43 -71 23 -9 -44 2 44 -7 30 -16
45 -73 23 -6 -47 2 43 -11 37 -14
10 14 23 -20 90 40 -2 -7 -23 14
-9 -19 23 20 -93 -38 2 3 25 -13
20 -57 23 5 -76 -14 34 0 45 -20
-31 23 23 32 -82 -42 -22 14 16 -7
|
43 45 10 -9 20 -31
-71 -73 14 -19 -57 23
23 23 23 23 23 23
-9 -6 -20 20 5 32
-44 -47 90 -93 -76 -82
2 2 40 -38 -14 -42
44 43 -2 2 34 -22
-7 -11 -7 3 0 14
30 37 -23 25 45 16
-16 -14 14 -13 -20 -7

33 -13 -28
-32 59 44
-3 -6 3
99 -28 -93
|
33 -32 -3 99
-13 59 -6 -28
-28 44 3 -93

8 -17 -2 -21 -6 -18 8 -15
36 15 9 64 13 38 9 78
|
8 36
-17 15
-2 9
-21 64
-6 13
-18 38
8 9
-15 78

22 54 85 -20
1 78 2 23
3 30 -38 -7
-28 16 109 5
39 44 49 9
-33 -38 9 -21
-12 7 -14 -4
7 33 42 1
-4 57 50 -7
2 2 31 8
|
22 1 3 -28 39 -33 -12 7 -4 2
54 78 30 16 44 -38 7 33 57 2
85 2 -38 109 49 9 -14 42 50 31
-20 23 -7 5 9 -21 -4 1 -7 8

-29 -41 -38 -1 -31 -55 39 -46 43 41 -21 -6 36
80 15 32 -59 -57 38 8 15 33 100 -2 -14 22
45 -21 -5 -39 -51 -6 15 -9 56 94 -15 -28 55
63 -37 -14 -34 -34 -2 -18 10 75 93 -17 -66 99
-20 49 34 -11 -21 19 46 -17 -54 -16 16 75 -102
-24 24 14 -27 -60 -13 81 -50 -13 42 -2 71 -71
|
-29 80 45 63 -20 -24
-41 15 -21 -37 49 24
-38 32 -5 -14 34 14
-1 -59 -39 -34 -11 -27
-31 -57 -51 -34 -21 -60
-55 38 -6 -2 19 -13
39 8 15 -18 46 81
-46 15 -9 10 -17 -50
43 33 56 75 -54 -13
41 100 94 93 -16 42
-21 -2 -15 -17 16 -2
-6 -14 -28 -66 75 71
36 22 55 99 -102 -71

43 -57 -36 -34 28 57 31 -32 6 29 -31 -54 -41 -61
-33 -6 -48 10 -34 -34 -46 -73 18 -10 -26 -15 -26 35
-41 20 35 -23 -32 -5 -36 35 -16 -41 29 29 -5 70
30 13 0 21 47 66 31 37 28 18 44 -12 -72 18
-49 37 34 -30 -53 -14 -41 45 -99 -55 23 18 95 -47
12 22 21 10 22 56 10 64 -40 -8 46 13 -29 -19
|
43 -33 -41 30 -49 12
-57 -6 20 13 37 22
-36 -48 35 0 34 21
-34 10 -23 21 -30 10
28 -34 -32 47 -53 22
57 -34 -5 66 -14 56
31 -46 -36 31 -41 10
-32 -73 35 37 45 64
6 18 -16 28 -99 -40
29 -10 -41 18 -55 -8
-31 -26 29 44 23 46
-54 -15 29 -12 18 13
-41 -26 -5 -72 95 -29
-61 35 70 18 -47 -19
---
-11 -5 -55 30 -4 -56 -69 -17
92 37 21 56 90 45 61 24
48 -47 55 86 38 9 0 -36
-109 -48 -57 -15 -85 -32 -80 -31
|
92 37 21 56 90 45 61 24
-109 -48 -57 -15 -85 -32 -80 -31

-34 -97 -34 -52 33 -26 26 79 36 61 41
-62 -60 -20 -70 96 73 25 -7 32 21 11
-53 58 52 19 47 87 -11 -1 7 -14 -43
|
-62 -60 -20 -70 96 73 25 -7 32 21 11

-18 32 36
39 38 47
-17 -14 -48
5 -55 -20
25 42 4
23 -13 34
40 -10 42
80 2 34
-45 16 -17
-38 -24 -36
62 -54 10
-36 49 -29
|
39 38 47
5 -55 -20
23 -13 34
80 2 34
-38 -24 -36
-36 49 -29

6 -39 -17 15 41
-54 62 -83 -77 -17
5 -45 83 -36 -64
-69 -16 12 -25 16
-39 -5 -23 -54 27
-37 -7 -18 -42 3
25 -52 -25 -39 -9
57 -63 13 -70 52
34 36 -63 -1 -49
|
-54 62 -83 -77 -17
-69 -16 12 -25 16
-37 -7 -18 -42 3
57 -63 13 -70 52

15 -13 27
4 16 55
15 -48 5
15 -15 24
-10 -2 -24
30 -8 90
|
4 16 55
15 -15 24
30 -8 90

-35 12 34 -38 -26
-38 -15 67 -12 -36
6 56 -5 32 16
32 40 71 -8 -7
56 -28 -6 1 -34
89 -23 69 8 38
-19 35 -8 66 80
-35 16 45 -38 -27
9 -3 49 -11 -37
|
-38 -15 67 -12 -36
32 40 71 -8 -7
89 -23 69 8 38
-35 16 45 -38 -27

-23 6 21 12 -3 -2 0 18
-8 -78 -45 13 20 -27 -30 -15
0 9 -26 -24 -26 1 0 -13
|
-8 -78 -45 13 20 -27 -30 -15
---
-3 88 -39 21 10 79 16 93
-12 51 -69 -29 -38 40 -26 47
19 2 -33 -56 -10 62 61 -28
6 11 64 49 55 -6 -32 24
-3 45 -22 -3 -13 20 -48 74
10 -43 68 -45 8 -85 -54 -55
12 1 -16 -41 4 56 28 -3
34 -8 36 5 16 23 -23 39
-16 51 -58 -27 -31 28 -31 45
3 12 -8 -11 22 68 23 20
|
93 16 79 10 21 -39 88 -3
47 -26 40 -38 -29 -69 51 -12
-28 61 62 -10 -56 -33 2 19
24 -32 -6 55 49 64 11 6
74 -48 20 -13 -3 -22 45 -3
-55 -54 -85 8 -45 68 -43 10
-3 28 56 4 -41 -16 1 12
39 -23 23 16 5 36 -8 34
45 -31 28 -31 -27 -58 51 -16
20 23 68 22 -11 -8 12 3

-25 60 -30 27
82 95 76 -11
69 25 -99 72
-40 61 -3 7
|
27 -30 60 -25
-11 76 95 82
72 -99 25 69
7 -3 61 -40

46 -5 30 -9 -15 -12 -11 -15 -13 51 -7
54 -1 25 -9 -14 -15 -16 -24 -12 57 3
54 -19 55 -6 -36 -3 8 -43 -12 25 17
15 18 13 24 43 14 9 -8 -16 15 19
25 14 10 46 55 37 80 3 19 -17 1
|
-7 51 -13 -15 -11 -12 -15 -9 30 -5 46
3 57 -12 -24 -16 -15 -14 -9 25 -1 54
17 25 -12 -43 8 -3 -36 -6 55 -19 54
19 15 -16 -8 9 14 43 24 13 18 15
1 -17 19 3 80 37 55 46 10 14 25

-12 -4
-85 81
88 -68
2 8
4 35
50 -24
-18 -26
16 15
|
-4 -12
81 -85
-68 88
8 2
35 4
-24 50
-26 -18
15 16

43 -35 2 -22 -9
54 -35 4 1 14
67 32 -36 107 63
-46 38 -21 -70 -2
23 -33 5 -13 -9
-56 -46 -15 33 -53
-1 2 -9 -40 -7
47 -60 22 -13 14
-75 -51 -8 28 -53
57 -15 -8 24 17
|
-9 -22 2 -35 43
14 1 4 -35 54
63 107 -36 32 67
-2 -70 -21 38 -46
-9 -13 5 -33 23
-53 33 -15 -46 -56
-7 -40 -9 2 -1
14 -13 22 -60 47
-53 28 -8 -51 -75
17 24 -8 -15 57

46 58 44
85 -48 29
-47 -14 -16
78 17 58
38 6 21
83 -65 17
32 1 22
|
44 58 46
29 -48 85
-16 -14 -47
58 17 78
21 6 38
17 -65 83
22 1 32

-30 -47 19 -29 7 -10 11
-1 9 14 28 21 40 -54
-18 24 19 34 25 1 35
58 -35 -38 72 -29 -3 -22
14 -3 -84 27 -21 -52 0
46 27 11 -75 -19 25 -39
|
11 -10 7 -29 19 -47 -30
-54 40 21 28 14 9 -1
35 1 25 34 19 24 -18
-22 -3 -29 72 -38 -35 58
0 -52 -21 27 -84 -3 14
-39 25 -19 -75 11 27 46
